In the rows, zero is written as 128.
Both labels of each row:
[130 183 110 148 125 163 129 153 132  29  99 128 172 124  76 136 140 140
 134 134 139 126  98 118  57 116 108 159 110  79 183 195 133  82  77 136
 164 124 135  74 200 117 119 203 105 167 135 157 133 115  89  43 128 139
 169 105 149 117 113 140 212 142 119 103 119 104 133 117 135  87 167 116
 125 130 151 150 131 120 117 131]	Q439, Q238
[ 40 194 102 142 152 158 140 130 145 134 159  86 156  94 123 151 154 114
 152 142 127 107 144 141  76 139 106 118 127  95 132 153 106  95  96 112
 121 133 140  91 158 124 117  80 126 138 101 131 125 114 110 117 118 151
 135 198 179 148  98 151 175 134 114  48 117 100 139 116 152  47 144 108
 150 136 126 101 208 113 135 156]	Q958, Q238
[119 140 112 132  97  61 140 133 132 216  93 104 115 130 110 128 132  90
 155  86 138  93 121 145 112 106 102 148  98 126 122 195 157 129 122 141
 118  99 114 155 194 126 133 124 124 128 159 131 151 125 121 144 132 144
 165 180 140 108  99 181 160  89 116  74 121 100 160  89 160  97 134 133
 162 111 118  64 172 110 132 171]	Q958, Q421
[135 137 118 136  88 126 132 132 138 206 139  98 139 100 128 135 130  96
 144  88 142 104 131 150  80 111 126 135 108 126 135 144 150 142 122 108
 104 105 114 130 165 123 134  98 130 129 130 127 126 119 150 163 117 145
 153 178 134 136  93 190 178 113  84  87 117 105 115  99 139  82 134 154
 161 131 107 120 166 124 116 154]	Q958, Q421
[179 133 131 108 112 124 106 123 124 117  92 109 136 165  98 158 124 128
 125 156 121 106 131 121 107 132 120 135 139  88 155 190 111 130 111 112
  93 100  66 176 158 136 148 147 136 151 151 111 159 136 132 119 155 132
 193 130 110  68 105 184 160 154  71 138 106 139 114 130 131 126 126 152
 139 127 113 150 101 104 123 160]	Q958, Q918
[ 86 167 107 145 170 168 154 149 141  43 117 107 171 106  99 142 131 152
 135 101 141 129 105 124  47 123 123 123 136  77 180 164 116  51  63 129
 195 134 150  62 183 117  93 181 127 156  97 110 115 114  92  60 124 135
 156 113 170 108  63 125 218 156 135  50 108  32 130 135 162  78 159 133
 130 143 142 128 160 125 125  96]	Q247, Q238
[ 81 183 108 142 123 170 122 144 140 122 134 103 164 108 104 146 155 116
 138 113 133 106 129 139  88 127 114 139 118 107 150 148 121 119 107 114
 104 118 128 104 170 130 129 109 119 152 125 149 136 122 117 113 122 143
 143 175 159 151 116 166 186 140  99  83 116 143 119 115 130  55 146 123
 141 138 137 124 167 116 120 155]	Q958, Q238
[173 165 117 116  99 138 121 123 134 126 133  94 161 126 114 163 127 118
 149 200 117 130 149 124  28 147  98 124 143  79 153 221  86 101  71  81
  73 115 146 155 151 138 147 109 142 153 133 115 167 127 129 122 146 146
 195 157 111  68  67 199 176 167  61 125  95  84 132 159 166  56 132 132
 154 126 101 161 138 104 114 193]	Q958, Q918
[122 152 115 146  85 118 139 134 146 218 144 108 136  95 134 124 139  94
 153  82 144 110 130 161  76 106 118 141  94 130 126 152 158 129 113 119
  98 114 112 121 162 122 132  91 123 139 134 140 129 120 134 159 112 148
 147 180 139 152  98 179 164  99 107  84 127  98 129 104 145  74 137 138
 158 121 130  97 179 128 120 158]	Q958, Q421
[167 142 126 120 111 127 129 123 131 134 137 115 132 138 139 154 136 119
 145 170 120 129 142 126  66 133 122 109 139 104 117 161 106 127 115 100
  75 116 132 163 118 133 141 117 135 142 131 106 148 127 135 148 143 137
 143 148 114  99  90 153 135 136  93 147 112 109 144 151 167  92 122 130
 135 133 102 164 127 118 110 126]	Q826, Q918
[156 161 132 115 109 139 114 119 133 132 167 113 144 128 147 162 137 120
 145 230 107 148 170 117  67 157  99 111 151 114 108 158  84 130 107  91
  49 130 143 159  92 141 154  76 143 141 126 134 160 126 132 147 140 139
 144 167 106 113 128 159 111 145  85 174 115 141 144 169 152  79 111 104
 129 135 104 172 121 108 112 195]	Q958, Q918
[108 176 110 130 143 106 135 156 127  39  60 125 159 162  55 151 148 143
 141 164 132 100  99 104  90 126  91 170 111  83 166 243 134  72  78 164
 176 109 153 106 247 127 130 205 106 177 154 154 152 113  70  31 147 134
 183 110 164  71 108 138 202 131 129  79 115  95 177 109 153  95 159  90
 126 125 171 105 141  97 134 157]	Q826, Q238
